Below are the code and all the weights of a small trained network. Each question names an input and a target symbol and asks about switching units off, where a switched-off unit gives its printed mean instead of its output.

import numpy as np


def w(rows, s, z=0):
    codes = np.array(rows[::2]) - 128.0
    scale = np.full(codes.shape[1], s)
    scale[-1] = z or s
    return codes * scale


def f(y):
    return np.maximum(y, 0)


def softmax(a):
    e = np.exp(a - a.max(-1, keepdims=True))
    return e / e.sum(-1, keepdims=True)


def log_softmax(a):
    a = a - a.max(-1, keepdims=True)
    return a - np.log(np.exp(a).sum(-1, keepdims=True))


def net(x, mask):
    ids = ['ΘΣΦΨαγεζηλμτω'.index(c) for c in x.split()]
    T = len(ids)
    res = E[ids] + P[:T]
    r = res
    for j in range(3):
        rows = slice(3 * j, 3 * j + 3)
        q, k, v = (r @ M[0][rows].T for M in (Q, K, V))
        z = softmax(np.where(np.tri(T) > 0, q @ k.T / 3**0.5, -1e9)) @ v
        o = O[0][rows]
        res = res + np.where(mask[j], z, o[:, -1]) @ o[:, :-1]
    y = f(res @ A[0][:, :-1].T + A[0][:, -1])
    res = res + np.where(mask[3:19], y, B[0][:, -1]) @ B[0][:, :-1]
    return log_softmax(res[-1] @ U[:, :-1].T + U[:, -1])


Q, K, V, O, A, B = {}, {}, {}, {}, {}, {}
E = w([
[166,84,133],'Θ',
[149,53,70],'Σ',
[193,153,134],'Φ',
[144,128,18],'Ψ',
[60,166,125],'α',
[165,83,135],'γ',
[99,124,192],'ε',
[156,51,149],'ζ',
[76,87,168],'η',
[100,178,130],'λ',
[5,72,170],'μ',
[46,146,66],'τ',
[62,164,125],'ω',
],0.022)
P = w([
[210,186,40],'0',
[177,167,98],'1',
[153,150,143],'2',
[134,135,170],'3',
[118,121,191],'4',
[105,107,215],'5',
[90,100,230],'6',
[79,83,252],'7',
],0.0046)
Q[0] = w([
[147,189,121],'h0',
[81,119,130],'h0',
[98,147,114],'h0',
[155,7,123],'h1',
[161,130,198],'h1',
[174,136,95],'h1',
[100,179,154],'h2',
[236,151,155],'h2',
[104,146,102],'h2',
],0.015)
K[0] = w([
[149,182,152],'h0',
[91,125,120],'h0',
[106,143,137],'h0',
[174,7,121],'h1',
[179,143,195],'h1',
[173,130,71],'h1',
[90,193,129],'h2',
[204,164,171],'h2',
[121,151,87],'h2',
],0.014)
V[0] = w([
[128,128,128],'h0',
[187,50,138],'h0',
[110,172,81],'h0',
[128,128,128],'h1',
[210,255,107],'h1',
[53,89,73],'h1',
[166,162,240],'h2',
[128,128,128],'h2',
[128,128,128],'h2',
],0.006)
O[0] = w([
[128,127,127,128],'h0',
[57,191,62,151],'h0',
[188,78,112,114],'h0',
[128,128,128,128],'h1',
[61,92,234,5],'h1',
[153,50,41,183],'h1',
[253,88,128,80],'h2',
[128,128,128,128],'h2',
[128,129,129,128],'h2',
],0.0048,0.0027)
A[0] = w([
[72,126,156,185],'n0',
[238,157,72,73],'n1',
[180,164,92,56],'n2',
[63,103,116,148],'n3',
[141,175,60,154],'n4',
[43,192,138,118],'n5',
[137,140,246,63],'n6',
[166,49,109,180],'n7',
[233,133,75,20],'n8',
[196,99,99,70],'n9',
[137,140,57,117],'n10',
[200,102,87,150],'n11',
[53,100,94,8],'n12',
[114,105,222,156],'n13',
[66,254,115,117],'n14',
[101,47,182,110],'n15',
],0.014,0.011)
B[0] = w([
[116,145,72,243],'n0',
[174,200,72,175],'n1',
[140,114,75,133],'n2',
[109,158,158,233],'n3',
[143,91,135,195],'n4',
[172,109,146,195],'n5',
[91,62,140,170],'n6',
[119,163,139,253],'n7',
[173,93,4,143],'n8',
[171,92,91,151],'n9',
[114,132,189,185],'n10',
[147,135,168,214],'n11',
[154,26,102,142],'n12',
[86,133,152,241],'n13',
[194,123,145,181],'n14',
[190,137,69,200],'n15',
],0.02,0.0072)
U = w([
[124,103,118,44],'Θ',
[130,113,114,42],'Σ',
[127,112,115,49],'Φ',
[124,114,116,43],'Ψ',
[104,187,253,147],'α',
[132,115,118,42],'γ',
[53,68,204,255],'ε',
[231,171,115,149],'ζ',
[58,220,91,197],'η',
[126,111,119,49],'λ',
[141,76,37,92],'μ',
[147,32,130,96],'τ',
[124,113,116,64],'ω',
],0.017,0.007)

Each question gives the input, a string of symbols that net reads in full, and the target symbol t.
The units are the heads (3 rows each of Q, K, V and O) and the neurons (one row each of A and B). Each row of codes is followed by its name. A weight is (code - 128) times the scale printed after its matrix; where a second scale follows, it is the last column's (O, A, B and U).
mask holds one flag per unit, heads first, then neurons. A switched-off unit (its flag False) gives its mean, the last column of its rows in O or B, instead of its output. The means were averaged over made-up inputs and are rounded, as every weight is.
A unit's drop is (log p(t) with every unit on - log p(t) with that unit switched off) / (log p(t) with every unit on - log p(t) with every unit switched off).
The circuit of an input: a set's keep is (log p(t) with only the set's units on - log p(t) with every unit switched off) / (log p(t) with every unit on - log p(t) with every unit switched off). Starting from the 12 units with the biggest drops (on a tie, the unit counted first), units are removed one at a time, each time the one whose removal leaves the highest keep (on an exact tie, the one counted first), for as long as the keep stays at least 0.8.
units of the circuit, in order: the units of the circuit, biggest drop first
k most important neurons: the k neurons with the biggest drops, biggest first
which heads matter: for each layer, one digit per head in row order, 1 if its drop is at least 0.15 and else 0, layers parted by /
drop of u: that unit's drop, to one decimal
input Ψ μ Ψ Σ Ψ γ ζ Ψ, target ε: units of the circuit, in order	h2; h1; n10; n1
input ζ Φ η Σ Φ Φ η α, target ζ: 3 most important neurons	n14; n5; n0
input Ψ ε Σ, target ζ: units of the circuit, in order	n11
input ω Ψ η Σ, target ζ: 3 most important neurons	n9; n13; n8
input λ γ ω, target ζ: 4 most important neurons	n14; n5; n0; n10
input γ η γ, target α: units of the circuit, in order	n0; n7
input η τ α λ Ψ λ Ψ, target α: which heads matter	011
input η γ Σ α ε, target ε: 3 most important neurons	n6; n13; n1
input Φ α Σ Σ, target α: which heads matter	101
input ζ η η λ μ, target μ: 3 most important neurons	n12; n15; n0
input Ψ η η Ψ η ε Θ ζ, target ζ: which heads matter	000
input ε τ Ψ λ ζ Φ Φ, target α: 2 most important neurons	n15; n0
input γ Φ ε η Θ η Θ, target α: which heads matter	110
input Φ η τ λ, target ζ: 2 most important neurons	n14; n5
input Ψ Ψ α η Ψ, target ε: most important neuron	n4
input Σ η Σ, target α: 2 most important neurons	n10; n7
input γ Φ Φ ω η η η, target η: drop of h2	0.0
input η Φ Φ ε, target ε: drop of n6	0.5
input Σ Φ τ, target τ: drop of h2	0.1
